Here is a tiny trained network, its code and every weight. The questions are about switching its units off for an input and a class, where a switched-off unit gives its printed mean instead of its output.

import numpy as np


def w(rows, s, z=0):
    codes = np.array(rows[::2]) - 128.0
    scale = np.full(codes.shape[1], s)
    scale[-1] = z or s
    return codes * scale


def f(y):
    return y / 2 * (1 + np.tanh(0.7978845608 * (y + 0.044715 * y**3)))


def log_softmax(a):
    a = a - a.max(-1, keepdims=True)
    return a - np.log(np.exp(a).sum(-1, keepdims=True))


def net(x, mask):
    res = np.array(x, float).reshape(1, 7) / 4 @ E
    y = f(res @ A[0][:, :-1].T + A[0][:, -1])
    res = res + np.where(mask, y, B[0][:, -1]) @ B[0][:, :-1]
    return log_softmax(res[-1] @ U[:, :-1].T + U[:, -1])


A, B = {}, {}
E = w([
[128,131,140,128,141,147,128,113,124,149,152],'x0',
[143,158,137,114,150,126,122,131,170,164,176],'x1',
[156,53,163,136,188,195,202,111,167,60,132],'x2',
[109,209,129,182,173,128,134,54,210,102,118],'x3',
[12,124,105,75,166,147,127,153,137,123,102],'x4',
[112,126,125,121,111,141,130,108,103,109,127],'x5',
[132,77,142,144,121,145,48,126,169,79,158],'x6',
],0.011)
A[0] = w([
[52,114,106,132,152,165,132,165,139,129,95,112],'n1',
[143,176,164,103,152,122,218,118,99,159,78,114],'n2',
[247,128,155,196,95,96,144,101,95,119,154,60],'n3',
[177,99,84,54,109,169,89,174,121,172,138,85],'n4',
[108,91,150,146,118,120,43,135,161,78,172,111],'n5',
[152,128,91,149,142,178,51,144,130,73,150,88],'n6',
[153,73,171,124,181,173,254,141,167,58,146,108],'n7',
[114,198,135,165,145,122,80,70,164,163,82,255],'n8',
[153,47,96,87,131,123,143,150,101,162,134,51],'n9',
[153,86,92,54,76,83,181,131,106,137,142,167],'n10',
[64,93,138,77,201,86,113,122,147,149,117,74],'n11',
],0.0081,0.0077)
B[0] = w([
[120,190,133,105,124,132,113,177,130,104,182,161],'n1',
[72,89,128,121,200,66,160,55,145,165,124,186],'n2',
[87,221,116,20,170,139,170,150,68,32,180,193],'n3',
[163,121,78,154,131,197,89,53,199,100,126,164],'n4',
[117,106,157,46,153,2,182,81,145,217,126,166],'n5',
[79,115,136,97,197,40,107,117,112,169,105,145],'n6',
[165,148,79,132,23,137,114,119,80,199,152,250],'n7',
[162,49,82,99,103,192,138,145,161,137,151,245],'n8',
[148,178,76,147,194,130,38,46,113,99,135,154],'n9',
[158,19,106,132,155,138,167,140,148,106,135,191],'n10',
[149,208,146,41,113,131,91,125,89,28,169,149],'n11',
],0.0087,0.011)
U = w([
[125,244,140,53,169,134,121,154,87,50,145,37],'0',
[154,114,140,107,128,146,130,131,133,145,90,254],'1',
[106,96,125,147,124,113,150,149,142,125,153,254],'2',
[148,156,108,124,15,115,100,140,91,212,109,63],'3',
[110,94,179,92,216,47,160,62,115,188,73,55],'4',
[141,80,57,210,191,172,108,79,192,55,143,59],'5',
[129,114,139,128,124,147,137,149,143,126,128,194],'6',
[129,165,254,248,161,121,71,180,101,142,77,68],'7',
],0.009,0.0078)

Each question gives the input, the list of numbers given to net, and the class t.
The units are the neurons (one row each of A and B). Each row of codes is followed by its name. A weight is (code - 128) times the scale printed after its matrix; where a second scale follows, it is the last column's (A, B and U).
mask holds one flag per neuron, in row order. A switched-off neuron (its flag False) gives its mean, the last column of its row in B, instead of its output. The means were averaged over made-up inputs and are rounded, as every weight is.
A unit's drop is (log p(t) with every unit on - log p(t) with that unit switched off) / (log p(t) with every unit on - log p(t) with every unit switched off).
The circuit of an input: a set's keep is (log p(t) with only the set's units on - log p(t) with every unit switched off) / (log p(t) with every unit on - log p(t) with every unit switched off). Starting from all 11 units, units are removed one at a time, each time the one whose removal leaves the highest keep (on an exact tie, the one counted first), for as long as the keep stays at least 0.8.
circuit, biggest first: the units of the circuit, biggest drop first
unit that matters most: the unit with the biggest drop
top k neurons: the k neurons with the biggest drops, biggest first
drop of u: that unit's drop, to one decimal
input [7,1,-7,6,4,2,-8], class 4: unit that matters most -> n2
input [-4,-1,2,-8,-6,-4,3], class 5: circuit, biggest first -> (n4 n9)
input [5,-4,2,-2,7,-3,3], class 0: circuit, biggest first -> (n11 n1)
input [-2,-4,-4,8,-5,-1,-5], class 5: circuit, biggest first -> (n8 n7)
input [0,1,5,-7,5,6,-6], class 5: top 3 neurons -> (n9 n10 n4)
input [-1,-2,5,-6,-7,0,-8], class 4: top 4 neurons -> (n2 n10 n8 n1)
input [-2,-1,5,2,2,3,7], class 4: top 3 neurons -> (n5 n6 n8)
input [5,-6,-3,0,8,-4,0], class 0: top 2 neurons -> (n11 n1)
input [-3,4,6,-1,-1,-3,-7], class 4: top 2 neurons -> (n2 n8)
input [-5,-2,5,-8,2,-1,-7], class 5: top 4 neurons -> (n9 n10 n4 n5)
input [-6,8,5,7,3,4,-1], class 6: top 2 neurons -> (n7 n4)
input [8,-1,5,5,-2,7,2], class 2: circuit, biggest first -> (n4 n7)
input [4,-4,-7,8,-4,-2,-6], class 5: top 3 neurons -> (n8 n7 n5)
input [-1,-6,6,3,4,5,7], class 4: unit that matters most -> n5
input [-6,-3,-2,-3,-6,3,-7], class 4: circuit, biggest first -> (n2 n7)
input [6,-1,2,-2,7,3,0], class 0: top 2 neurons -> (n11 n1)
input [-8,-6,3,8,-3,-1,5], class 2: circuit, biggest first -> (n5 n4 n9)
input [1,-1,5,-8,-5,7,1], class 5: circuit, biggest first -> (n9 n4)
input [5,3,-3,3,-6,0,-3], class 0: top 3 neurons -> (n3 n7 n10)
input [0,-6,-4,1,5,3,8], class 4: circuit, biggest first -> (n5)
input [-1,-1,5,-7,1,1,3], class 5: top 4 neurons -> (n9 n4 n10 n3)
input [-6,-6,3,-7,-1,-1,2], class 5: circuit, biggest first -> (n9 n4)
input [4,8,8,6,-8,4,-5], class 0: top 2 neurons -> (n3 n10)
input [1,2,0,-2,-8,5,8], class 0: top 2 neurons -> (n3 n2)
input [3,-2,3,2,-2,-3,6], class 4: circuit, biggest first -> (n5 n6)
input [-6,6,4,-7,-4,-4,4], class 5: top 2 neurons -> (n4 n9)
input [-4,8,8,-4,-5,4,-5], class 3: circuit, biggest first -> (n7)
input [3,2,-4,2,-7,-7,-1], class 0: top 2 neurons -> (n3 n7)
input [-2,3,4,-4,0,1,1], class 3: drop of n3 -> 0.2
